[120 119 163 136 132 177 176]  U
[124  64 142 119 123 176  98]  E
[177  98 111 119 115 100 111]  M
q: [177  98 111 119 115 100 111]	M
q: [124  64 142 119 123 176  98]	E

[147 131 137 145 147 138 128 146 143 133 142 134 129 148 146 139 138 135
 127 134 136 143 133]  H
[127 125 126 127 127 126 125 127 126 126 126 125 125 127 127 126 127 127
 125 125 126 126 126]  N
[133 122 123 137 129 124 120 136 134 131 128 123 120 134 133 132 133 129
 117 124 120 124 122]  K
[127 128 128 128 127 128 128 128 128 128 128 128 128 127 127 128 128 128
 128 128 127 127 128]  S
[147 131 137 145 147 138 128 146 143 138 142 134 129 148 146 139 138 135
 129 134 136 186  89]  C
both N H: 	[127]
both N S: 	[127]

[112 103 147 126 123  94 135 144 138]  J
[121 146 116 123 124 139 122 159 133]  X
[148 100 153 115 108  84 140 165 163]  G
[ 99 141 124 113 115 129 122 119 140]  R
[127 119 136 125 122 116 130 143 140]  F
[166 146 116 123 124 149 114 122 131]  V
[161 137 123 122 120 138 119 133 139]  T
[112 103  99 126 123 125 118 160 161]  D
[207 141 124 113 115 134 122 119 140]  B
[136 120 135 124 121 116 118 140 139]  L
both D L: 	[118]
both L J: 	[135]
q: [112 103 147 126 123  94 135 144 138]	J
both R D: 	[99]

[120 150 127 157 151 147 109 125 146 117]  Kuv
[117 137 124 152 158 150 136 125 143 140]  Muvub
[149 127 115 134 134 106 133  89 159 157]  pizo
[115 136 127 148 126 143 143 123 137 136]  muvi
[148 117 146 120  94 103 134 109 214 158]  Nuza
[107 147 118 144 125 148 135 131 140 136]  kigir
[110 151 104 143 127 149 132 137 142 135]  Koba
[145 120 124 139 136 102 126  86 159 155]  fuvu
[109 103 121 156 136 145 136 135 158 144]  zir
both zir muvi: 	[136]
q: [115 136 127 148 126 143 143 123 137 136]	muvi

[180 129 135 151 162] = Y
[111  97 208 110 162] = W
[111  97 149 142  74] = A
[184 179 109 142 110] = P
[111  97 149 142  98] = Q
[111  97 149 162 127] = Z
both W P: 	[110]
both P Q: 	[142]
both W Y: 	[162]
both Y W: 	[162]
both P W: 	[110]
both Y Z: 	[162]

[166  53 126  97 159 184 127 166 146 192 185 133  81  51  51  51 203 155
 182 163 135 122  83 189  83  53 136 113 184  87  96 138 136 180 163 170
 102 132  61 142  64]  Zodag
[166  53 126  97 159 184 127 166 146 192 185 133  81  51  51  51 203 155
 182 163 135  65  83 112 126  95 204 199 134 149 183  88 203 105 142  52
  63 167 186  55 111]  deson
[ 76 163  60 200  65 190  61 198  51 128 107  75  87 132 159  76 198 199
 125 159  80 156  90 139 127  52 171 199 197 126 134 171 154 197 160 177
 155  51 192 126 111]  pib
[ 79 192  90 164  81 204  95 104 121  53 127  53 133  52 132 155 116 140
 136 101  74 199  73 155 176 153 171 202 175 123 125 138 126 116  92 113
 164  95 203 200 100]  Rel
[187 195 154 203 190 202 139 100 143 204 204 178 164 131 100 136  54 111
 126 199 173 180 203 118 193  86 152 137  87 144  93 178 129 170 102 183
  73  84 149 164  88]  vizel
[ 76 163  60 200  65 190  61 198  51 128 107  75  87 132 159  76 198 199
 125 159  94 119  83 122 160  64  91  75 136  84  96  75 158 110 100 123
 111 180 111 166 138]  pekiz
[167  72 117 200  53  79 111  98  71 144 143  75  61 112 113 106  89 177
 159 164  81  80 102  91  88 202 155 185 127 146 102 195 197 200  88 133
 146 114  81 153  97]  totus
[ 61 146 197  51 200 165  65 106  79 194 112  86  66 112  99 133  73  82
 147  66 183 199 163  83 200 100 183 156  78 176 151 122 203 160 123  61
 152  63 154 103 110]  Nog
q: [166  53 126  97 159 184 127 166 146 192 185 133  81  51  51  51 203 155
 182 163 135  65  83 112 126  95 204 199 134 149 183  88 203 105 142  52
  63 167 186  55 111]	deson
q: [166  53 126  97 159 184 127 166 146 192 185 133  81  51  51  51 203 155
 182 163 135 122  83 189  83  53 136 113 184  87  96 138 136 180 163 170
 102 132  61 142  64]	Zodag
q: [ 76 163  60 200  65 190  61 198  51 128 107  75  87 132 159  76 198 199
 125 159  94 119  83 122 160  64  91  75 136  84  96  75 158 110 100 123
 111 180 111 166 138]	pekiz
q: [ 76 163  60 200  65 190  61 198  51 128 107  75  87 132 159  76 198 199
 125 159  80 156  90 139 127  52 171 199 197 126 134 171 154 197 160 177
 155  51 192 126 111]	pib

[118 145 187 125  65  88 147 111 156 130]  mebu
[138  46 221 130  39 124 130 190 136 112]  Kabon
[100 109 105 126 190 146 128 145 113 181]  Sobi
[170 147 103 127 201 155 111 144 112  82]  bedu
[155 191 185 116 129 135 111 147 112  87]  lizu
[127 130 181 129  53  95 145 123 155  47]  tugom
[115 153 144 118  72  83 148 110 159 132]  Koro
[ 79 113 135 105 146  91 141 117 124 175]  fegi
[138 153 186 135  47 127 125 136 134 108]  Folo
both Sobi mebu: 	[145]
both Sobi Kabon: 	[190]

[125  59 153 118 161 136 107 131 107 103  95  95] = Turok
[128  69 151 110 144 126 107 137 110  86 106  99] = retu
[127  63 148 122 158 135 107 129 108  92 101  88] = nuno
[128 129 128 128 134 128 128 129 128 128 128 130] = Siza
[124 128 133 124 126 129 126 132 126 134 121 132] = Guta
[135  55 154 102 139 121 112 136 115  92 101 109] = punem
[124  63 151 119 135 132 106 131 107  87 102 125] = suful
[124  63 151 120 159 135 111 128 109 106  99  92] = fupaf
[125  60 153 118 161 137 108 131 107 105  94  96] = zage
both Turok retu: 	[107]
both Guta punem: 	[121]

[129 131 135 128 128] = Vamal
[128 121  89 128 126] = Vada
[123 127  76 130 132] = fede
[127 130 138 128 130] = sebes
[129 131 155 129 132] = kego
[127 124 166 129 130] = sev
[124 124  82 130 130] = vug
[119  72 107 132 132] = Lemor
[128 135 127 120 129] = modil
[124 123 129 119 128] = Voso
both Voso kego: 	[129]
both Lemor Voso: 	[119]

[134 129 107  99  88 112 129 115  62 108  96 108 141 125 122 164 118 136
 167 120] = reten
[129 127 128 127 128 129 169 157 170 128 127 128 128 128 128 128 128 128
 128 121] = desek
[102 155 139 147 147 133 126  83 152  65 104 156 158  98 102 128 135 130
 137 122] = kul
[ 98 132 196 108 129 147 107 170  99  90 105 103 184 167 158  79 133 107
 127 177] = bapun
[ 84 107 125 107 173 120 138 182 109 108 117 122 146 115 195 112 123  83
 196 120] = niri
both desek kul: 	[128]
both kul desek: 	[128]
q: [129 127 128 127 128 129 169 157 170 128 127 128 128 128 128 128 128 128
 128 121]	desek
both kul reten: 	[122]
q: [ 98 132 196 108 129 147 107 170  99  90 105 103 184 167 158  79 133 107
 127 177]	bapun
both reten kul: 	[122]
both reten desek: 	[129]

[108 151 178 114  48] : gade
[123 108  87 121 153] : bepiv
[138  87 121 123 126] : pona
[108 123 121 115 111] : libu
[109 123  88 123 111] : dakup
[136  84 129 111 137] : kuruz
both dakup bepiv: 	[123]
both kuruz libu: 	[111]
both bepiv gade: 	[108]
both bepiv dakup: 	[123]
both pona dakup: 	[123]
both libu kuruz: 	[111]

[135 150 131 139 146 134 125 142 117 137 116 130 140 138 131 121 141 120
 128 147 124 129 130 137 116 132 125 134 127 124] : sil
[142 117 131 112 151 141 134 113 144 107 134 138 152 142 150 118 135 109
 110 124 103 119 121 135 109 146 134 136 141 144] : Vugi
[138 149 130 140 144 138 127 141 117 133 120 135 139 127 133 121 141 113
 129 144 124 129 130 137  94 133 127 132 123 124] : Gos
[125 153 132 164 153 152 141 139 108 119 124 127 130 124 131 107 151 130
 108 144 128 123 137 138 122 107 112 122  99 104] : nefi
[129 155  96 168 146  96 142 140 106  95 114 134 127 124 119 109 195 130
 113 141 130 125 138 137 127 107 115 118  93 103] : lurek
[108  97 141  86 134 115 118 113 152 136 117  96 128 122 126 136 101 131
 120 127 125 141 117 122 117 134 127 146 171 147] : Sim
q: [108  97 141  86 134 115 118 113 152 136 117  96 128 122 126 136 101 131
 120 127 125 141 117 122 117 134 127 146 171 147]	Sim
q: [138 149 130 140 144 138 127 141 117 133 120 135 139 127 133 121 141 113
 129 144 124 129 130 137  94 133 127 132 123 124]	Gos
q: [142 117 131 112 151 141 134 113 144 107 134 138 152 142 150 118 135 109
 110 124 103 119 121 135 109 146 134 136 141 144]	Vugi
q: [135 150 131 139 146 134 125 142 117 137 116 130 140 138 131 121 141 120
 128 147 124 129 130 137 116 132 125 134 127 124]	sil

[123 123 144 146 128 140 139 125 140 129 122 124 140 134 117 139 129 123
 139 121 116 141 122 116 138 119 112 123 163 152 139 142 138 148 119 117
 139 126 132 132 114 153 111 103 127 139 140 124 138 136 134 114 134]  muta
[132 135 122 108 137 118 112 133 111 130 132 134 135 123 146 116 128 141
 131 133 139 110 139 146 113 141 148 136  85  91 110 110 117 105 138 136
 111 125 118 121 152  98 150 169 128 106 115 128 121 119 124 146 123]  sofi
[132 123 117 142  96 129 144 122 150 122 124 115 125 141 102 144 130 112
 100 130 128 147 113 109 136 105 100 107 178 174 159 141 126 136 123 130
 139 149 152 130 102 140 106  86 124 153 142 127 131 137 127 106 138]  Kenis
[129 136 192 125 147 141 116 136 117 139 114 132 126 146 145 147 138 173
 193 116 113 115 144 133 106 129 118 120 143  99 122 125 115 119 123 120
  96 117 109 113 167 111 140 177 116  87 136 102 152 132 138 132 150]  Vof
[119 132 165 122 173 137 112 135 106 139 125 143 142 118 158 118 128 154
 184 119 122 109 147 146 121 153 153 151  88  79  92 119 135 130 128 115
 118  97  95 127 158 126 148 173 132  96 119 122 135 123 136 147 123]  sekib
[115 135 133 109 153 122 109 135 106 133 132 138 124 118 154 113 127 146
 149 129 135 106 144 149 115 148 155 144  76  80  99 110 134 111 136 131
 111 126 113 105 181  84 152 200 111  76 129 101 147 127 132 140 154]  kidud
[139 141 161 104 133 123 112 137 109 135 113 131 106 144 151 139 138 173
 163 129 151 105 147 145  94 131 130 119 112  79 120 108  98  91 136 138
  82 130 114 106 179  77 155 200 115  81 124 107 139 123 128 144 146]  nege
[127 135 133 109 153 124 109 135 106 133 132 138 124 118 154 113 127 146
 149 129 135 106 144 149 115 148 155 144  76  80  99 110 122 111 136 131
 111 114 106 122 157 103 154 177 131 100 112 128 124 123 127 151 122]  fum
q: [139 141 161 104 133 123 112 137 109 135 113 131 106 144 151 139 138 173
 163 129 151 105 147 145  94 131 130 119 112  79 120 108  98  91 136 138
  82 130 114 106 179  77 155 200 115  81 124 107 139 123 128 144 146]	nege
q: [119 132 165 122 173 137 112 135 106 139 125 143 142 118 158 118 128 154
 184 119 122 109 147 146 121 153 153 151  88  79  92 119 135 130 128 115
 118  97  95 127 158 126 148 173 132  96 119 122 135 123 136 147 123]	sekib
q: [123 123 144 146 128 140 139 125 140 129 122 124 140 134 117 139 129 123
 139 121 116 141 122 116 138 119 112 123 163 152 139 142 138 148 119 117
 139 126 132 132 114 153 111 103 127 139 140 124 138 136 134 114 134]	muta
q: [132 135 122 108 137 118 112 133 111 130 132 134 135 123 146 116 128 141
 131 133 139 110 139 146 113 141 148 136  85  91 110 110 117 105 138 136
 111 125 118 121 152  98 150 169 128 106 115 128 121 119 124 146 123]	sofi

[211 148 214 189 150] -> Meb
[119 106 108 137 134] -> rin
[178  45 148  62 119] -> mep
[192 213 102 120 125] -> tidom
[193  94 118 189 136] -> fafe
[184  63 109 152 151] -> Rer
[214 138  95 152 134] -> loma
both Meb mep: 	[148]
both Rer loma: 	[152]
both Meb fafe: 	[189]
both rin mep: 	[119]
both loma Meb: 	[214]

